Below is a small trained network, with its code and all its weights. Each question gives an input and a class and asks what happens when units are switched off, that is, made to give their printed mean instead of their output.

import numpy as np


def w(rows, s, z=0):
    codes = np.array(rows[::2]) - 128.0
    scale = np.full(codes.shape[1], s)
    scale[-1] = z or s
    return codes * scale


def f(y):
    return np.maximum(y, 0)


def log_softmax(a):
    a = a - a.max(-1, keepdims=True)
    return a - np.log(np.exp(a).sum(-1, keepdims=True))


def net(x, mask):
    res = np.array(x, float).reshape(1, 2) / 4 @ E
    y = f(res @ A[0][:, :-1].T + A[0][:, -1])
    res = res + np.where(mask, y, B[0][:, -1]) @ B[0][:, :-1]
    return log_softmax(res[-1] @ U[:, :-1].T + U[:, -1])


A, B = {}, {}
E = w([
[8,131,230],'x0',
[159,221,162],'x1',
],0.011)
A[0] = w([
[52,159,174,109],'N0',
[118,135,133,254],'N1',
[92,16,113,158],'N2',
[96,113,158,66],'N3',
[22,132,188,87],'N4',
[122,132,120,114],'N5',
[99,133,132,241],'N6',
[80,49,107,69],'N7',
[121,248,168,122],'N8',
[141,72,129,75],'N9',
[199,80,112,66],'N10',
[148,246,133,48],'N11',
[148,172,65,146],'N12',
],0.015,0.0074)
B[0] = w([
[164,103,80,222],'N0',
[224,135,254,204],'N1',
[89,87,185,218],'N2',
[117,116,74,159],'N3',
[163,116,40,247],'N4',
[141,126,123,128],'N5',
[207,132,211,199],'N6',
[61,84,111,178],'N7',
[63,64,163,230],'N8',
[109,74,112,149],'N9',
[158,91,68,193],'N10',
[58,61,92,203],'N11',
[194,72,123,209],'N12',
],0.029,0.012)
U = w([
[194,129,5,107],'0',
[6,81,149,119],'1',
[203,191,210,255],'2',
[129,196,107,55],'3',
],0.011,0.0055)

Each question gives the input, the list of numbers given to net, and the class t.
The units are the neurons (one row each of A and B). Each row of codes is followed by its name. A weight is (code - 128) times the scale printed after its matrix; where a second scale follows, it is the last column's (A, B and U).
mask holds one flag per neuron, in row order. A switched-off neuron (its flag False) gives its mean, the last column of its row in B, instead of its output. The means were averaged over made-up inputs and are rounded, as every weight is.
A unit's drop is (log p(t) with every unit on - log p(t) with that unit switched off) / (log p(t) with every unit on - log p(t) with every unit switched off).
The circuit of an input: a set's keep is (log p(t) with only the set's units on - log p(t) with every unit switched off) / (log p(t) with every unit on - log p(t) with every unit switched off). Starting from the 12 units with the biggest drops (on a tie, the unit counted first), units are removed one at a time, each time the one whose removal leaves the highest keep (on an exact tie, the one counted first), for as long as the keep stays at least 0.8.
units of the circuit, in order: the units of the circuit, biggest drop first
most important unit: the unit with the biggest drop
top k neurons: the k neurons with the biggest drops, biggest first
drop of u: that unit's drop, to one decimal
input [0,3], class 2: top 2 neurons : (N7, N2)
input [5,-5], class 0: top 4 neurons : (N4, N8, N0, N11)
input [-3,4], class 1: units of the circuit, in order : (N4)
input [6,5], class 0: top 2 neurons : (N4, N0)
input [4,-3], class 0: top 2 neurons : (N4, N8)
input [-4,5], class 1: top 4 neurons : (N4, N11, N0, N8)
input [-5,-6], class 1: top 2 neurons : (N2, N4)
input [-3,-3], class 2: units of the circuit, in order : (N4, N11)
input [-3,-1], class 2: top 3 neurons : (N4, N0, N11)
input [8,8], class 0: top 3 neurons : (N4, N0, N2)
input [0,4], class 1: top 2 neurons : (N8, N11)
input [-7,-8], class 1: top 2 neurons : (N2, N4)
input [5,-3], class 0: drop of N9 : 0.0
input [8,-4], class 0: drop of N4 : 0.6
input [3,3], class 2: most important unit : N10
input [8,-8], class 0: drop of N0 : 0.7
